[128 = 0]
[129 132 143 129 120 133 138 116  86 133  89 123 108 152 140 149 129 119
 100 122 126 135 138 130 132 106 129 126 100 158 170 114 127 110 112  99
 112 117  71 157 115 121 128  90 116 137 136 127 126 125 115 128 124 135
 118]  (81) (285)
[147 141  45  71  63 151  40 139 116 135 133 128 112 123 121 124 136 127
  56 108 138 113 125 124  94  75 135 147  90  92 133  68 121  86  95 169
 107 147 198 144 134 127 129  61  98  77 125 124 130 116 153 104 136 119
  65]  (73) (278)
[141 150 131 121  49 149  17 135 131 133 123 127 105 135 160 131 131  94
  67 127 133 119 156 118  79  88 153 128 100 146 126  90 117  67 116 164
  92 136 167 144 132 133 125  56 108  74 109 125 113  94 139 126 149 123
  61]  (73) (282)
[198 140 145 143  74 166  63 117 158 154 120 127 117 132 158 103 127 104
  41 133 134 106 139 133 116  80 147 142  98 130 121  69 144  83 121 151
  28 131 144 133 141 136 143  71 108  97 102 123 115 111 150 144 107 144
  76]  (73) (278)
[138 129 110 156  66 166 111  95  83 140  85 126 123 123 165 134 152  86
  64 111 107 124  79 128  94  83 140 143 118 148 123  90 123  92 128 161
 144 113 118 145 127 134 141  80  79  97 132 120 101 125 121 112 150 144
  78]  (81) (286)
[135 144 141 159  50 147  67 133 101 112  90 113 117 196  84 150 119 103
  98 126 135  59 120 125 134 113 125 137  88 171 148  95 103  72 129 160
 137 142 116 163 126 115 129  54 105 100 128 129 113 121 124  87 129 141
 114]  (81) (286)
[135 132 124 136  79 150  65 120 126 158 128 131  81 122 160 125 131 109
  66 127 129 100 132 133 126 100 149 120 104 168 136 106 121  82 113 147
  99 148 174 137 145 115 133  80  95 114 128 105 121  58 136 144 112 107
  77]  (73) (278)
[161 154 137 131  74 161  84 119  88 107 119 123 135 175 150 141 130  95
 124 126 127  86 134 125 110  89 144 137 122 148 149  77 118 134 123 126
 141 141 175 135 132 156 118  72  84 102 128 117 132 121 125 116 201 122
 106]  (81) (286)
[122 135 118 129  91 146  56 142 125 127 137 116 115 149 147 131 129  92
  89 115 133 128 146 119  93  88 110 140  95 124 138  94 127  74 123 138
 101 132 181 157 126 130 122  85 110 106 126 119 123 110 114 132 120 143
  79]  (73) (278)
[ 81 123 137 138  96 146  75 127 102 142 135  91 100 168 121 135 148 109
 120 126 123  74 137 117 117 105 123 134  85 141 147  85 124  63 119 153
 128 155 158 153 116 124 118  64 105 124 126 120 136 140 146 129 124  83
 111]  (81) (286)
[ 88 154 145 122 100 155 122 102  92 133 104 146  82 132 179 126 138 109
  85 130 138 129 128 122  91  93 161 133 112 155 136 115 130 102 118 132
 138 127 120 130 136 134 115  70  96 116 133 133 106 120 135 130 154 132
  83]  (81) (285)
[127 127 134 124  84 140  70 121  98  91 124 144 117 162 159 133 127  98
  81 127 136  92 122 128 102 101 134 164 103 159 124 117 116  71 131 135
 148 124 159 150 131 121 111  52 105 122 127 122 119 120 136 114 158 127
  99]  (81) (286)
[111 124 106 117  63 173  78 106  87 139 106 137 121 125 161 115 133 112
  37 120 137 127 152 124  72  84 147 149 110 143 130 113 128  90  99 161
  91 147 143 143 124 126 143  66  89  97 132 129 135 114 148 122 153 119
  58]  (73) (282)
[112 148 103 109  25 156  41 123 106 145  72 117 117 160 119 120 126 119
  58 122 110  74 147 122  99  90 150 144 101 136 123  92 121  90 131 179
  97 124 211 133 136 130 119  69  91 108 135 135 119 119 130 114 138 131
  69]  (73) (282)
[126 142 123 134  85 163  63 115  90 158 115 128 128 188 131 140 136  93
  70 114 124 102 118 129  90  91 140 140  79 163 141  85 114  88 140 138
 144 122 137 136 142 128 133  61  89 115 119 143 119 129 127 112 145 145
  74]  (81) (286)
[136 146 109  62 124 201  93  93  79 142 132 124 140 147 192 118 152  82
  98 130 101 170 106 145  61 111 152 147 118 158 104 116  98  99 132 130
 140 122  65 125 125  88 128  78  96 143 122 135 126 126 129 110 175 130
  80]  (81) (286)
[135 130 105 123  88 148  95 130 106 122 104 117 109 188  69 150 133 126
 100  98 139 110 136 127  99 105 138 149 114 158 134  98 136  83 126 145
 143 132 120 167 112 138 142  26  94 116 110 111 115 131 116 101 154 144
  85]  (81) (286)
[112 131 132 133  71 156  63  42 112 134 110 149 145 251 159 127 124 107
  79 147 146  99 120 125 117 106 124 142  97 165 131  84 135  78 125 162
 118 136  92 155 143 120 120  51  89 107 143 136 112  97 133 104 116 133
 100]  (81) (285)
[144 137 144 113  95 133 115 127 102 130 112 112 121 160 156 121 118 107
 109 109 126 110 131 122 114  97 128 152  82 145 135  92 118  89 113 143
 135 136 151 145 136 130 124  77 113 112 123 148 121 114 133 125 146 125
  86]  (81) (285)
[137 147 148 151  70 159  78 144  85 124 101 124 114 162 134 138 132  98
  95 134 126  90 118 122 123 133 136 133 123 154 136 142 120  88 128 147
 139 184 116 124 142 117 129  67 114 126 131 130 133 118 143 121 153 138
 110]  (81) (286)
[140 129 129 106  66 136  84 105 125 125  90 128  96 160 112 151 126  87
 114 136 132  75 123 126  69 106 141 142 121 169 149  85 124  90 116 126
 148 161 135 153 121 131 125  52  96 113 111 131 147 134 123 121 133 145
 106]  (81) (286)
[114 139 120 143  57 140  22 102 132 112  97 123  93 176 123 144 136 111
  63 135 138  65 159 122 104  82 143 141  90 143 152  61 135  50 105 167
 102 152 229 162 146 126 132  62  88  93 123 113 118  93 104 143 101 134
   4]  (73) (282)
[131 146 187 145  70 165 104 103  92 129 122 136 121 177 164 145  84  96
  78 116 115  89 133 132 122  86 130 145 112 140 138  93 137  72 127 150
 153 139 115 152 132 129 124  83  85 125 130 124 181 113 132 109 229 136
  91]  (81) (286)
[129 121 138 141  42 151 123 114  93 131  48 135  99 149 134 124 127 100
  85 113 135  92 127 121 119 104 160 140 120 171 134 113 103  91 129 124
 143 138 153 146 117 142 118  64 100  86 128 120 124 127 127 127 138 134
  89]  (81) (286)
[132 123 130 122  41 155  39 130 108 128 112 118 112 146 134 115 155 133
  43 115 141  94 136 121  92 103 149 138  90 125 124 100 121  74 114 165
 100 131 153 150 113 127 129  79  92 123 129 104 109 103 145 123 101 125
  97]  (73) (282)
[135 159 123 151  89 161 100 116  86 125 112 128 123 169 176 130 134  98
  96 124 135 116 117 146  84  96 145 155 101 155 133 101 121  90 131 136
 132 140  74 149 128 117 128  88  96 107  88 127 114 124 126 137 142 133
 104]  (81) (286)
[114 127 119 146  74 147  69 104 115 146 127 119 136 107 168 118 133 110
  50 133 119 139 138  80 123  90 153 135 114 145 105 109 138  74 131 152
  96 135 182 153 141 139 135  88  74 103 114 140 125 108 143 137 124 103
  58]  (73) (278)
[139 138 140 128  79 150  72 137 108 125 101 129 123 157 125 119 130 112
  83 132 124 109 112 117 115  92 144 139  82 154 132  91 143  93 124 159
 146 129 132 157 153 121 145  76  98 156 151 115 138 112 124 111 159 141
 103]  (81) (285)
[142 130 127 127  75 177  96 120 103 124 107 141 134 152 162 138 148 100
  99 128 129  94 115 122  93  96 164 158  88 154 128  91 107  74 116 146
 118 134 154 167 132 127 121  71  89 119 123 166 137 130 153 117 135 137
  93]  (81) (286)
[129 118 118 119  63 168  82 121 110 136 105 141  99 135 143 122 141 109
  56 126 136 114 116 128  93  90 133 143 118 138 148 103 132  92 120 143
  95 130 207 148 136 135 126  82  97 108 130 137 103 135 151 135 123 133
  63]  (73) (282)
[104 132 135 145  90 171  94 115  92 119 119 129 126 156 167 138 132  97
  93 117 117 102  93 136 104  95 132 135  98 159 135 112 123  96 140 141
 153 109 103 145 129 128 134  74  98 105 104 153 110 124 142 111 152 132
  98]  (81) (286)
[124 150 129 122  49 144  68 121 124 135  92 138 101 144 123 118 120 115
  54 123 133 101 145 128 107 101 148 133  95 143 128  86 126  72 115 164
 108 138 200 135 146 129 136  70  98 119 136 101 132 137 143 129 110 134
  75]  (73) (278)

[133 120 123 127 125 132 134 131 127 122 119 126 135 106 112 146 128 116
 142 133 140 152 137 141 136 124 119 118 119 115 117 128 130 129 112 111
 128 145 140 142 132 123 120 129 140 146 121 132 116 125 124 120 134 129
 133]  <75> <63>
[135 107 129 135 124 131 114 149 123 134 121 116 135 151 114 131 115 126
 125 127 122 163 116 151 137 127 137 117 119 108 123 133 107 134 147 117
 120 124 119 130 124 121 102 128 135 136 124 130 140 125 133 118 117 131
 136]  <75> <77>
[128 122 127 127 130 130 122 137 126 134 127 119 132 139 120 130 118 119
 132 125 128 146 119 137 128 130 128 118 116 117 122 122 123 135 134 121
 124 135 132 128 129 127 109 124 133 134 120 131 125 123 133 121 119 136
 129]  <75> <63>
[137 114 133 134 127 139 125 142 126 130 120 121 134 135 106 147 109 123
 126 130 122 165 126 150 141 128 129 114 127 106 127 135 113 125 135 116
 124 128 133 138 124 122 101 129 139 133 126 130 128 121 130 118 129 129
 140]  <75> <77>
[124 119 121 130 124 128 134 130 131 130 123 106 139 130 129 133 133 133
 160 139 134 162 122 153 127 120 132 134 125 129 118 148 111 130 132 116
 124 134 118 129 131 117 117 140 140 154 113 134 144 128 133 121 117 133
 129]  <70> <61>
